Moves between units:
seko: ra>vori, na>bito, su>nobi
zake: ra>kuro, na>dume, su>fepa
vugo: ra>gema, na>guvi, su>mama
kuro: ra>fepa, na>viko, su>bure
viko: ra>nobi, na>kodu, su>seko
bofe: ra>zibu, na>rozo, su>gaga
fafi: ra>zake, na>fepa, su>kuro
geme: ra>ruki, na>seta, su>gema
zino: ra>ropa, na>zibu, su>nuto
vori: ra>kodu, na>tada, su>zofo
dota: ra>kezo, na>sasu, su>nulo
nobi: ra>ligu, na>zofo, su>vori
some: ra>nila, na>tovi, su>nese
fepa: ra>bure, na>nobi, su>vugo
fifo: ra>fovu, na>bito, su>sise
lepi: ra>mefu, na>sise, su>fifo
siru: ra>napu, na>napu, su>bomi
mefu: ra>guvi, na>bovi, su>fovu
bomi: ra>seli, na>laro, su>napu
tada: ra>zuti, na>nese, su>bomi
neko: ra>mami, na>nuse, su>gamo
seta: ra>kuri, na>tatu, su>mapa
ligu: ra>luro, na>daro, su>pado
nila: ra>nese, na>dume, su>keke
nese: ra>keke, na>ropa, su>nobi
zibu: ra>seko, na>bomi, su>siru
sibi: ra>laro, na>gamo, su>neko
tatu: ra>ligu, na>seta, su>luro
daro: ra>fafi, na>fepa, su>zake
bito: ra>daro, na>kuro, su>fafi
seli: ra>napu, na>dota, su>bovi
luro: ra>pado, na>fafi, su>zofo
tovi: ra>zino, na>seli, su>seli
mami: ra>gamo, na>mami, su>kezo
fele: ra>tatu, na>pado, su>bure
dume: ra>viko, na>vori, su>nobi
keke: ra>tovi, na>nuto, su>fipu
gada: ra>nuse, na>fifo, su>lepi
pado: ra>bito, na>zake, su>tada
sise: ra>geme, na>mama, su>vugo
fipu: ra>tada, na>nila, su>zuti
kodu: ra>zofo, na>nuto, su>fipu
rozo: ra>bomi, na>bovi, su>nuto
nuto: ra>bofe, na>siru, su>zibu
mapa: ra>fele, na>luro, su>tatu
gema: ra>kuro, na>sise, su>seta
bovi: ra>some, na>napu, su>dota
laro: ra>dota, na>siso, su>kezo
kezo: ra>nulo, na>guvi, su>siso
nulo: ra>siso, na>laro, su>sasu
kuri: ra>mapa, na>gada, su>fele
zofo: ra>fipu, na>nuto, su>tada
ruki: ra>ruki, na>fovu, su>mefu
siso: ra>sasu, na>ruki, su>guvi
gamo: ra>gada, na>mefu, su>nuse
sasu: ra>guvi, na>neko, su>vugo
gaga: ra>siru, na>tada, su>ropa
nuse: ra>lepi, na>fovu, su>mefu
zuti: ra>some, na>keke, su>nila
mama: ra>seta, na>fele, su>kuri
napu: ra>bovi, na>keke, su>laro
fovu: ra>sise, na>lepi, su>geme
bure: ra>dume, na>seko, su>seko
guvi: ra>sibi, na>mami, su>ruki
ropa: ra>nuto, na>gaga, su>bofe

Start here and follow the symbols in turn, left to right. Where do you end up?
Answer with the unit's row, about right, then its name.
-39 -29 +34 +17 +33 +36 +21 -11 -13 -69 -44 -54 +6 +7 +5 +28 -6 +30 -63 -64 +39 -35 +81 -73 -11
su -> -49 -21 +29 +18 +32 +42 +16 -2 -10 -80 -46 -70 +3 +33 +36 +16 -5 -3 -56 -66 +4 -34 +68 -73 -8 keke
+28 +44 -31 -11 -19 -17 -22 +29 +21 +33 +27 +29 -3 +38 +37 -34 +21 -77 +66 +43 -82 +26 -77 +51 -11
ra -> +26 +24 -64 +6 -25 -21 -12 +17 +47 +40 +17 +47 +8 +25 +37 -54 +22 -71 +70 +60 -59 +25 -61 +32 +6 lepi
-39 -32 +25 +18 +31 +37 +21 -5 -10 -66 -47 -44 +10 +4 -1 +25 -4 +39 -56 -63 +49 -34 +82 -75 -9
ra -> -45 -40 +21 +21 +29 +36 +23 -14 -12 -63 -44 -48 +8 +1 +5 +20 -11 +39 -60 -58 +55 -36 +85 -72 +9 tada
-50 -5 +29 +10 +35 +53 +7 +12 -14 -81 -36 -70 -10 +55 +51 +14 +1 -33 -39 -67 -27 -36 +48 -57 -15
ra -> -48 -18 +7 +25 +31 +52 +19 +2 +7 -77 -50 -61 -4 +47 +53 0 0 -28 -36 -61 -11 -37 +61 -79 -11 zino
-15 -40 +29 +4 +11 +3 +16 -28 -25 -7 -18 -14 +6 -52 -55 +33 -20 +95 -59 -28 +97 -16 +67 -29 +20
su -> -22 -48 +14 +20 +22 +19 +28 -18 -5 -35 -37 -14 +16 -34 -37 +26 -11 +77 -53 -41 +88 -28 +84 -65 +6 zofo
+21 +52 +9 -27 -11 -10 -32 +25 -11 +26 +43 +1 -29 +38 +29 -7 +12 -74 +46 +25 -91 +22 -84 +70 -21
su -> +23 +42 -34 -11 -18 -15 -24 +30 +22 +32 +26 +26 -4 +38 +38 -34 +22 -80 +66 +42 -84 +25 -79 +53 -10 nuse
+19 -33 -28 +10 -18 -33 +19 -27 +12 +45 -1 +54 +29 -71 -69 -5 -9 +85 -8 +32 +97 +9 +28 -2 +33
su -> -44 -40 +19 +18 +30 +37 +25 -15 -10 -64 -46 -49 +8 +1 +4 +19 -12 +40 -57 -59 +53 -34 +84 -71 +9 tada
-30 +21 +45 -3 +30 +43 -8 +14 -21 -70 -16 -71 -25 +64 +58 +20 +5 -62 -25 -60 -68 -23 +9 -27 -36
su -> -1 +50 +69 -36 +23 +22 -32 +31 -54 -26 +30 -54 -46 +47 +16 +40 0 -46 +0 -40 -78 -3 -41 +45 -49 dota
-48 -18 +30 +17 +30 +43 +16 -5 -8 -79 -47 -66 +3 +33 +39 +17 -2 -7 -56 -64 +2 -35 +68 -73 -8
su -> -39 -32 +24 +19 +30 +36 +24 -6 -9 -66 -46 -47 +7 +4 +0 +25 -5 +40 -55 -63 +48 -35 +82 -78 -9 fipu
+16 +55 +57 -43 +4 +1 -37 +25 -51 +12 +51 -28 -43 +29 +2 +28 +2 -46 +20 -5 -81 +15 -71 +75 -34
ra -> +23 +58 +42 -40 0 -3 -37 +34 -34 +18 +48 -11 -38 +33 +8 +19 +8 -50 +37 +4 -87 +14 -76 +74 -39 guvi
-48 -21 +3 +26 +27 +47 +19 +6 +12 -78 -55 -55 +8 +44 +50 -2 +4 -20 -38 -54 -3 -34 +65 -81 -6
na -> -47 -18 +4 +24 +31 +45 +20 +6 +13 -82 -56 -55 +13 +43 +51 +2 +7 -24 -37 -59 -3 -32 +64 -82 -12 gaga
+26 -23 +0 -6 -15 -35 +9 -27 -10 +53 +18 +49 +9 -78 -84 +17 -16 +96 -13 +27 +89 +11 +13 +24 +19
ra -> +24 -27 +6 -4 -13 -28 +9 -31 -17 +50 +20 +40 +1 -77 -82 +21 -23 +98 -20 +19 +91 +8 +15 +20 +22 zake
+20 -28 +2 -3 -10 -30 +10 -28 -7 +42 +8 +40 +15 -76 -81 +19 -16 +99 -22 +19 +95 +7 +21 +6 +21
na -> +2 -33 +17 +2 +5 -15 +15 -20 -25 +20 -2 +19 +12 -66 -78 +27 -20 +108 -36 -5 +102 -5 +45 -2 +23 seko
-42 -30 +33 +17 +32 +37 +20 -11 -13 -68 -45 -52 +5 +9 +7 +27 -5 +31 -62 -63 +40 -34 +80 -75 -8
ra -> -47 -30 +18 +21 +36 +42 +22 +5 -11 -73 -49 -55 +6 +18 +14 +18 -3 +25 -47 -64 +35 -38 +83 -73 -3 nese
-45 -39 +18 +20 +29 +35 +23 -13 -11 -62 -46 -49 +9 +1 +4 +18 -13 +40 -58 -58 +50 -36 +86 -76 +9
na -> -49 -29 +18 +21 +35 +44 +23 +5 -13 -73 -51 -53 +6 +19 +13 +19 -4 +25 -51 -64 +34 -37 +82 -71 -3 nese
+22 +6 -79 +10 -35 -35 -1 +4 +54 +52 +7 +63 +23 +2 +25 -62 +18 -46 +63 +72 -23 +30 -48 +28 +29
ra su ra su -> +21 -29 +3 -3 -11 -32 +13 -29 -8 +41 +9 +42 +13 -78 -82 +17 -14 +99 -21 +19 +95 +9 +25 +5 +19 bure
+33 -10 -78 +14 -38 -40 +8 -17 +53 +68 +14 +77 +22 -29 -4 -56 +6 -6 +48 +75 +12 +29 -36 +24 +37
na na -> +25 -15 -88 +20 -36 -33 +14 -9 +63 +57 -4 +77 +31 -21 +5 -62 +9 -11 +54 +70 +15 +23 -22 +6 +38 mama
+13 +58 +72 -40 +13 +7 -38 +30 -55 -8 +41 -40 -43 +34 +1 +46 +5 -38 +5 -22 -78 +10 -56 +60 -53
ra su na na -> +20 +60 +49 -41 -2 -5 -40 +30 -41 +13 +47 -21 -32 +32 +8 +26 +6 -51 +25 +2 -85 +18 -75 +73 -36 mami
+20 +51 +6 -26 -11 -9 -31 +25 -12 +27 +41 -2 -27 +38 +32 -8 +9 -73 +47 +24 -93 +24 -82 +69 -17
su na ra su -> +46 +19 -29 -13 -40 -43 -17 -20 +23 +75 +47 +58 -6 -23 -8 -27 +0 -28 +46 +67 -29 +35 -79 +66 +16 vugo
-32 +19 +41 -3 +30 +47 -10 +16 -20 -70 -12 -72 -24 +62 +57 +18 +4 -62 -24 -57 -69 -22 +10 -29 -35
ra na su ra -> -43 +11 +40 +2 +35 +48 -4 +22 -23 -79 -25 -79 -18 +63 +53 +19 +4 -45 -29 -66 -51 -29 +27 -37 -29 napu
-48 -20 +28 +18 +33 +42 +16 -5 -10 -81 -44 -68 +6 +33 +40 +16 -2 -7 -55 -64 +3 -34 +66 -70 -10
ra ra -> -46 -24 +8 +24 +30 +51 +19 +2 +9 -80 -49 -59 -4 +45 +54 +1 -3 -29 -36 -64 -12 -37 +61 -77 -10 zino
-48 -20 +7 +25 +30 +53 +18 +0 +8 -78 -50 -59 -4 +45 +53 +3 -2 -27 -36 -61 -13 -36 +60 -79 -10
su ra -> -47 -18 +3 +24 +31 +49 +22 +8 +10 -80 -51 -58 +6 +49 +52 +2 +7 -28 -31 -59 -11 -34 +64 -79 -11 bofe
+27 +23 -60 +1 -27 -20 -10 +13 +46 +43 +18 +48 0 +26 +41 -53 +18 -73 +71 +55 -63 +25 -65 +34 +7
ra ra ra -> +24 +48 -10 -23 -16 -17 -28 +26 +3 +31 +36 +12 -14 +36 +32 -19 +15 -76 +53 +36 -89 +26 -83 +62 -17 ruki
+21 +58 +48 -41 +1 -9 -40 +31 -41 +12 +49 -22 -34 +30 +9 +25 +7 -51 +23 +2 -85 +19 -76 +76 -36
na su na su -> +26 +46 -10 -21 -17 -18 -29 +28 +2 +30 +38 +13 -17 +38 +32 -16 +17 -77 +53 +35 -88 +26 -84 +63 -15 ruki
+26 +22 -60 +5 -26 -20 -12 +15 +43 +44 +18 +48 +0 +23 +39 -52 +16 -71 +71 +58 -60 +24 -64 +32 +5
su su su -> +22 -23 -90 +27 -33 -33 +16 -16 +67 +54 -9 +80 +31 -27 +5 -59 +8 -5 +45 +67 +29 +18 -13 -4 +39 seta
-41 -32 +24 +19 +32 +37 +23 -5 -10 -67 -47 -47 +7 +5 -1 +25 -5 +39 -58 -62 +49 -34 +84 -78 -9
su -> -47 -25 +27 +17 +34 +39 +19 -1 -11 -77 -47 -59 +11 +19 +21 +20 0 +13 -58 -63 +27 -37 +77 -77 -8 zuti
-42 -38 +21 +22 +27 +35 +25 -11 -9 -59 -45 -49 +8 +1 +2 +17 -12 +41 -59 -60 +52 -34 +87 -77 +9
su ra su su -> 0 +48 +70 -35 +21 +23 -33 +33 -54 -26 +30 -55 -44 +48 +16 +42 0 -44 +3 -39 -80 -1 -41 +45 -44 dota
-49 -20 +29 +18 +33 +44 +16 -3 -10 -80 -45 -67 +5 +34 +37 +17 0 -5 -55 -63 +5 -32 +67 -74 -7
ra na -> -41 +15 +47 -4 +33 +43 -4 +22 -28 -73 -20 -80 -17 +62 +53 +24 +4 -50 -32 -62 -53 -24 +22 -30 -26 seli
-49 -24 +7 +27 +28 +54 +14 +1 +9 -79 -52 -60 -4 +45 +54 +2 -3 -27 -34 -62 -11 -37 +63 -77 -10
na -> -51 -18 +15 +20 +35 +47 +15 +8 0 -80 -49 -62 +7 +41 +45 +10 +2 -14 -41 -61 -2 -34 +68 -72 -10 zibu
+29 -24 +1 -4 -13 -34 +7 -25 -9 +52 +16 +47 +9 -77 -82 +18 -17 +96 -10 +25 +90 +10 +10 +21 +20
na na ra -> +18 -37 -30 +9 -21 -35 +15 -29 +13 +51 +4 +56 +26 -72 -64 -9 -15 +83 -6 +40 +94 +10 +22 +4 +39 ligu
+32 -9 -76 +14 -39 -40 +6 -13 +53 +70 +12 +75 +22 -28 -4 -53 +5 -7 +49 +76 +14 +28 -38 +24 +38
su ra ra na -> +24 -38 -45 +17 -23 -36 +23 -33 +33 +48 -7 +68 +31 -72 -52 -18 -7 +70 -1 +45 +87 +12 +20 -11 +34 luro
-41 +15 +47 -4 +30 +43 -4 +20 -29 -73 -20 -79 -17 +62 +56 +22 +4 -51 -33 -59 -54 -27 +24 -31 -26
ra su na -> +18 +56 +63 -40 +1 -1 -38 +15 -45 +4 +48 -34 -37 +30 +11 +32 +1 -48 +4 -10 -83 +16 -70 +65 -39 siso
-45 -25 +27 +19 +33 +39 +17 +1 -11 -76 -47 -62 +9 +20 +22 +21 -3 +15 -57 -63 +24 -37 +76 -76 -9
ra -> -44 -13 +31 +13 +36 +45 +12 +5 -12 -83 -44 -68 +2 +36 +36 +25 +3 -10 -49 -67 -5 -37 +62 -72 -19 some
+18 -36 -29 +10 -20 -36 +16 -31 +11 +52 +3 +56 +25 -73 -64 -6 -14 +84 -7 +37 +94 +11 +24 +3 +40
ra -> +23 -40 -45 +15 -22 -35 +23 -35 +34 +48 -6 +64 +32 -70 -53 -17 -4 +73 +1 +42 +88 +11 +22 -12 +35 luro
+31 -24 -7 -5 -19 -37 +9 -24 -4 +56 +18 +54 +15 -74 -81 +12 -13 +88 -7 +33 +88 +15 +7 +21 +24
su su na -> -1 -32 +25 -4 0 -19 +13 -20 -35 +14 +2 +10 +12 -69 -75 +33 -19 +107 -43 -3 +98 -4 +44 +0 +25 viko
-23 -45 +14 +17 +22 +17 +29 -16 -4 -38 -40 -16 +14 -32 -39 +24 -14 +79 -49 -41 +89 -28 +83 -65 +5
na su ra su -> +5 -39 +19 +1 +3 -8 +17 -32 -21 +16 -4 +12 +8 -67 -72 +31 -21 +104 -43 -11 +101 -9 +51 -16 +16 nobi
-53 -7 +18 +15 +34 +52 +9 +16 -12 -78 -42 -72 -8 +57 +56 +6 -2 -35 -31 -62 -26 -33 +54 -58 -6
ra ra ra ra -> -40 -30 +32 +18 +30 +38 +21 -10 -11 -72 -46 -54 +8 +8 +5 +28 -4 +30 -62 -64 +41 -34 +76 -75 -10 nila
+19 +48 -14 -15 -14 -13 -26 +27 +10 +19 +30 +11 -7 +43 +44 -22 +21 -89 +52 +35 -94 +27 -77 +51 -17
su su -> +24 +6 -80 +11 -37 -30 -1 +1 +55 +57 +11 +62 +19 +4 +27 -63 +13 -50 +66 +70 -29 +29 -48 +29 +26 geme
-47 -20 +3 +24 +29 +45 +21 +6 +12 -81 -54 -56 +15 +44 +49 +2 +10 -26 -36 -55 -4 -32 +66 -80 -9
na su ra su -> -30 +21 +44 -4 +29 +45 -6 +14 -18 -69 -12 -73 -27 +64 +59 +21 +5 -61 -26 -61 -70 -24 +7 -27 -36 bovi
-48 -31 +21 +21 +33 +43 +22 +4 -11 -74 -50 -55 +7 +19 +15 +21 -4 +26 -47 -64 +34 -39 +82 -75 -6
su su su -> -21 -46 +13 +20 +21 +17 +28 -16 -2 -35 -37 -14 +14 -33 -34 +25 -12 +78 -52 -42 +88 -25 +82 -65 +6 zofo
+20 -35 -28 +11 -18 -33 +19 -26 +11 +47 +0 +55 +30 -70 -68 -6 -10 +87 -6 +35 +97 +10 +27 -2 +32
na -> +26 -25 +9 -5 -14 -29 +8 -33 -16 +50 +18 +39 +1 -79 -83 +21 -20 +97 -19 +19 +90 +8 +15 +19 +22 zake
-50 -22 +3 +26 +28 +45 +20 +4 +10 -80 -52 -52 +9 +42 +51 -1 +5 -18 -35 -56 -3 -34 +66 -82 -7
na -> -48 -18 +5 +26 +30 +46 +18 +8 +10 -82 -54 -55 +12 +42 +50 +1 +9 -23 -36 -56 -3 -36 +64 -81 -10 gaga
-1 +48 +72 -35 +15 +17 -32 +23 -57 -23 +36 -59 -45 +43 +21 +42 -2 -51 -6 -35 -83 +1 -47 +50 -38
ra na su su -> +23 -15 -89 +21 -34 -34 +14 -10 +61 +58 -5 +76 +30 -22 +9 -62 +9 -11 +53 +70 +18 +22 -24 +7 +38 mama
+17 +56 +56 -41 +1 0 -36 +27 -52 +8 +50 -28 -43 +29 +5 +27 +0 -46 +22 -6 -82 +14 -70 +76 -32
na na su na -> -31 +18 +41 -2 +29 +45 -10 +14 -18 -68 -15 -72 -27 +63 +58 +21 +4 -63 -24 -60 -67 -23 +8 -30 -37 bovi
-32 +17 +45 +1 +30 +46 -7 +15 -20 -70 -16 -74 -28 +64 +58 +19 +5 -61 -24 -59 -70 -21 +6 -30 -37
na na su ra -> -45 -39 +19 +20 +28 +35 +24 -14 -11 -61 -48 -50 +9 +2 +4 +18 -12 +40 -58 -56 +53 -37 +86 -75 +7 tada
+20 +48 -13 -14 -16 -13 -25 +29 +10 +18 +28 +10 -9 +43 +45 -22 +22 -88 +51 +34 -95 +23 -77 +52 -17
na su -> -2 +49 +69 -35 +21 +23 -33 +33 -53 -25 +32 -57 -46 +46 +17 +42 +0 -44 +0 -40 -80 -3 -44 +45 -46 dota
+29 +9 -71 +10 -38 -33 -4 -7 +52 +60 +13 +64 +14 +0 +24 -59 +9 -51 +60 +71 -29 +30 -58 +34 +27
na -> +29 -25 -9 -4 -16 -37 +7 -21 -3 +55 +19 +54 +16 -78 -81 +10 -12 +91 -4 +36 +87 +14 +8 +21 +24 bito
+19 -33 -81 +26 -30 -35 +22 -19 +53 +53 -10 +76 +36 -41 -20 -49 +1 +30 +32 +62 +58 +15 +7 -8 +46
ra -> +17 -35 -30 +9 -19 -34 +16 -31 +10 +50 +2 +57 +26 -71 -61 -8 -15 +84 -7 +36 +95 +10 +24 +5 +41 ligu
+16 -33 -76 +23 -31 -37 +19 -21 +48 +56 -7 +74 +38 -48 -23 -46 +1 +30 +26 +64 +61 +17 +3 -3 +49
na ra -> +31 -22 -7 -2 -18 -38 +11 -23 -4 +56 +17 +54 +16 -77 -81 +9 -15 +92 -7 +31 +87 +14 +8 +24 +22 bito
-53 -18 +16 +21 +34 +47 +18 +7 -1 -81 -48 -63 +8 +43 +43 +9 +2 -16 -40 -61 -2 -36 +68 -74 -8
ra na -> +28 -22 -9 -5 -18 -39 +6 -25 -6 +54 +17 +55 +15 -76 -79 +11 -14 +90 -5 +35 +86 +14 +6 +21 +23 bito
+21 -30 +6 -4 -12 -28 +12 -30 -9 +40 +11 +42 +15 -75 -82 +17 -14 +100 -23 +18 +98 +8 +22 +6 +21
na -> +1 -32 +17 -1 +4 -13 +13 -20 -28 +19 -1 +14 +10 -66 -75 +27 -22 +106 -35 -4 +102 -6 +48 -5 +22 seko
+19 +50 -15 -15 -12 -12 -26 +27 +10 +19 +27 +9 -5 +44 +45 -24 +21 -89 +53 +34 -93 +24 -77 +49 -16
na na na ra -> -50 -4 +30 +12 +34 +51 +8 +11 -14 -80 -38 -73 -8 +55 +51 +13 -2 -33 -38 -64 -29 -34 +51 -56 -15 tovi
